Below are the code and all the weights of a small trained network. Each question names an input and a class and asks about switching units off, where a switched-off unit gives its printed mean instead of its output.

import numpy as np


def w(rows, s, z=0):
    codes = np.array(rows[::2]) - 128.0
    scale = np.full(codes.shape[1], s)
    scale[-1] = z or s
    return codes * scale


def f(y):
    return y / 2 * (1 + np.tanh(0.7978845608 * (y + 0.044715 * y**3)))


def log_softmax(a):
    a = a - a.max(-1, keepdims=True)
    return a - np.log(np.exp(a).sum(-1, keepdims=True))


def net(x, mask):
    res = np.array(x, float).reshape(1, 7) / 4 @ E
    y = f(res @ A[0][:, :-1].T + A[0][:, -1])
    res = res + np.where(mask, y, B[0][:, -1]) @ B[0][:, :-1]
    return log_softmax(res[-1] @ U[:, :-1].T + U[:, -1])


A, B = {}, {}
E = w([
[143,146,130,127,129,130,138,122,131,118,122],'x0',
[76,151,104,7,227,227,104,54,109,186,102],'x1',
[160,76,83,120,213,25,43,51,149,92,181],'x2',
[140,131,128,129,135,130,132,125,126,115,120],'x3',
[240,165,232,173,126,189,88,86,188,221,191],'x4',
[215,173,3,186,50,93,38,120,70,205,54],'x5',
[157,113,138,119,127,131,126,133,126,117,112],'x6',
],0.0054)
A[0] = w([
[233,133,218,141,133,166,124,111,173,194,177,113],'neuron 1',
[149,87,125,136,200,36,61,77,144,125,171,98],'neuron 2',
[69,96,230,114,181,157,160,141,187,69,187,85],'neuron 3',
[178,134,185,173,122,179,92,101,192,212,213,3],'neuron 4',
[84,99,203,77,158,127,213,128,177,61,201,37],'neuron 5',
[97,189,168,138,50,227,192,224,110,181,52,101],'neuron 6',
[68,61,56,97,130,114,127,177,95,45,75,21],'neuron 7',
[179,105,179,255,21,30,151,223,136,31,189,6],'neuron 8',
],0.0052,0.0026)
B[0] = w([
[69,167,142,115,97,89,166,213,144,91,80,204],'neuron 1',
[101,91,185,162,145,85,111,101,201,72,143,189],'neuron 2',
[190,104,40,174,44,108,88,115,66,191,69,210],'neuron 3',
[59,251,150,79,173,40,168,239,83,66,57,179],'neuron 4',
[199,166,59,174,72,86,52,113,85,208,50,200],'neuron 5',
[181,7,206,247,208,72,97,42,193,61,158,224],'neuron 6',
[109,178,133,130,176,131,164,215,113,55,59,169],'neuron 7',
[130,156,178,1,212,242,64,86,30,181,147,254],'neuron 8',
],0.0068,0.0054)
U = w([
[83,185,145,106,143,77,171,254,120,66,54,35],'0',
[190,127,67,170,27,105,81,107,86,206,56,37],'1',
[118,132,166,32,204,235,104,71,78,157,163,85],'2',
[146,55,178,198,172,84,129,69,203,63,164,59],'3',
[112,125,123,115,99,143,137,140,145,128,144,254],'4',
[135,117,117,125,97,132,149,138,150,133,151,227],'5',
[136,130,113,129,100,127,161,138,132,125,151,200],'6',
],0.0094,0.0061)

Each question gives the input, the list of numbers given to net, and the class t.
The units are the neurons (one row each of A and B). Each row of codes is followed by its name. A weight is (code - 128) times the scale printed after its matrix; where a second scale follows, it is the last column's (A, B and U).
mask holds one flag per neuron, in row order. A switched-off neuron (its flag False) gives its mean, the last column of its row in B, instead of its output. The means were averaged over made-up inputs and are rounded, as every weight is.
A unit's drop is (log p(t) with every unit on - log p(t) with that unit switched off) / (log p(t) with every unit on - log p(t) with every unit switched off).
The circuit of an input: a set's keep is (log p(t) with only the set's units on - log p(t) with every unit switched off) / (log p(t) with every unit on - log p(t) with every unit switched off). Starting from all 8 units, units are removed one at a time, each time the one whose removal leaves the highest keep (on an exact tie, the one counted first), for as long as the keep stays at least 0.8.
units of the circuit, in order: the units of the circuit, biggest drop first
most important unit: the unit with the biggest drop
top k neurons: the k neurons with the biggest drops, biggest first
drop of u: that unit's drop, to one decimal
input [6,-6,7,0,2,6,6], class 3: top 2 neurons => [neuron 2; neuron 3]
input [2,2,2,0,-2,-8,6], class 1: top 2 neurons => [neuron 5; neuron 3]
input [2,-5,-4,-7,4,6,-7], class 4: top 3 neurons => [neuron 3; neuron 5; neuron 8]
input [-6,-7,-8,-5,-2,7,-4], class 3: units of the circuit, in order => [neuron 6]
input [4,0,3,-3,5,-7,-5], class 1: units of the circuit, in order => [neuron 3; neuron 5]
input [-7,4,6,7,8,0,-7], class 0: units of the circuit, in order => [neuron 4; neuron 1]
input [6,-3,6,3,4,-6,0], class 1: top 3 neurons => [neuron 3; neuron 5; neuron 6]
input [-5,-3,2,-5,-2,-8,8], class 1: units of the circuit, in order => [neuron 5; neuron 3]
input [2,3,-6,3,-2,-3,6], class 3: top 2 neurons => [neuron 6; neuron 8]
input [-3,2,-1,-4,-6,6,0], class 0: top 4 neurons => [neuron 7; neuron 3; neuron 5; neuron 8]
input [-1,-2,6,1,7,-4,-3], class 0: top 3 neurons => [neuron 4; neuron 1; neuron 6]
input [1,8,2,-4,-8,-5,-7], class 0: top 2 neurons => [neuron 7; neuron 8]
input [-6,6,-3,7,1,-8,-8], class 1: top 2 neurons => [neuron 3; neuron 5]
input [2,8,6,8,8,3,8], class 0: top 3 neurons => [neuron 4; neuron 1; neuron 8]
input [-2,6,3,-7,0,-6,7], class 4: units of the circuit, in order => [neuron 8]
input [2,6,-8,-1,6,-3,-8], class 3: top 2 neurons => [neuron 6; neuron 8]
input [0,3,-2,7,4,-8,8], class 1: top 2 neurons => [neuron 3; neuron 5]
input [3,4,8,-6,1,-4,5], class 3: top 2 neurons => [neuron 2; neuron 8]
input [5,-8,8,-8,6,-1,-3], class 2: top 2 neurons => [neuron 8; neuron 6]
input [3,-1,3,3,-8,6,-8], class 0: most important unit => neuron 7
input [4,-8,4,5,4,3,2], class 2: drop of neuron 8 => 0.8
input [0,-1,-8,4,3,-1,-5], class 3: drop of neuron 6 => 0.9
input [-4,4,4,8,7,-6,0], class 4: drop of neuron 3 => 0.2
input [-5,2,-8,2,0,1,2], class 3: drop of neuron 6 => 0.6
